Below are the code and all the weights of a small trained network. Each question names an input and a class and asks about switching units off, where a switched-off unit gives its printed mean instead of its output.

import numpy as np


def w(rows, s, z=0):
    codes = np.array(rows[::2]) - 128.0
    scale = np.full(codes.shape[1], s)
    scale[-1] = z or s
    return codes * scale


def f(y):
    return y / 2 * (1 + np.tanh(0.7978845608 * (y + 0.044715 * y**3)))


def log_softmax(a):
    a = a - a.max(-1, keepdims=True)
    return a - np.log(np.exp(a).sum(-1, keepdims=True))


def net(x, mask):
    res = np.array(x, float).reshape(1, 4) / 4 @ E
    y = f(res @ A[0][:, :-1].T + A[0][:, -1])
    res = res + np.where(mask, y, B[0][:, -1]) @ B[0][:, :-1]
    return log_softmax(res[-1] @ U[:, :-1].T + U[:, -1])


A, B = {}, {}
E = w([
[91,237,138],'x0',
[178,185,243],'x1',
[204,132,84],'x2',
[93,60,254],'x3',
],0.0097)
A[0] = w([
[124,91,60,234],'N1',
[126,162,71,158],'N2',
[41,162,175,164],'N3',
[13,44,103,249],'N4',
[122,122,173,137],'N5',
[144,212,151,167],'N6',
[127,194,162,154],'N7',
[71,165,116,94],'N8',
[183,67,152,254],'N9',
[162,103,82,116],'N10',
[7,147,173,200],'N11',
[148,164,106,176],'N12',
],0.016,0.0036)
B[0] = w([
[34,120,60,227],'N1',
[39,161,80,209],'N2',
[194,136,195,217],'N3',
[74,3,134,253],'N4',
[148,121,101,179],'N5',
[161,218,121,221],'N6',
[100,180,165,206],'N7',
[186,99,169,164],'N8',
[230,56,92,214],'N9',
[60,116,55,183],'N10',
[90,108,245,237],'N11',
[109,174,44,183],'N12',
],0.0076,0.011)
U = w([
[154,240,88,135],'0',
[46,29,132,92],'1',
[42,139,55,173],'2',
[70,141,216,213],'3',
[128,112,113,2],'4',
[90,130,190,41],'5',
[246,25,106,191],'6',
],0.012,0.007)

Each question gives the input, the list of numbers given to net, and the class t.
The units are the neurons (one row each of A and B). Each row of codes is followed by its name. A weight is (code - 128) times the scale printed after its matrix; where a second scale follows, it is the last column's (A, B and U).
mask holds one flag per neuron, in row order. A switched-off neuron (its flag False) gives its mean, the last column of its row in B, instead of its output. The means were averaged over made-up inputs and are rounded, as every weight is.
A unit's drop is (log p(t) with every unit on - log p(t) with that unit switched off) / (log p(t) with every unit on - log p(t) with every unit switched off).
The circuit of an input: a set's keep is (log p(t) with only the set's units on - log p(t) with every unit switched off) / (log p(t) with every unit on - log p(t) with every unit switched off). Starting from all 12 units, units are removed one at a time, each time the one whose removal leaves the highest keep (on an exact tie, the one counted first), for as long as the keep stays at least 0.8.
circuit, biggest first: the units of the circuit, biggest drop first
top k neurons: the k neurons with the biggest drops, biggest first
drop when u is switched off: that unit's drop, to one decimal
input [-7,2,8,-5], class 2: circuit, biggest first	[N10 N1]
input [0,7,5,1], class 0: top 2 neurons	[N4 N6]
input [-8,0,-4,2], class 6: circuit, biggest first	[N9]
input [-2,0,0,6], class 6: circuit, biggest first	[N9 N1]
input [-4,7,7,-5], class 0: top 3 neurons	[N4 N12 N6]
input [2,7,8,5], class 6: top 3 neurons	[N9 N2 N1]
input [4,-4,-6,0], class 3: top 3 neurons	[N11 N3 N9]
input [-5,3,-3,8], class 6: drop when N9 is switched off	0.4
input [-3,3,0,7], class 6: drop when N7 is switched off	0.0
input [0,3,-6,-7], class 0: drop when N4 is switched off	0.2
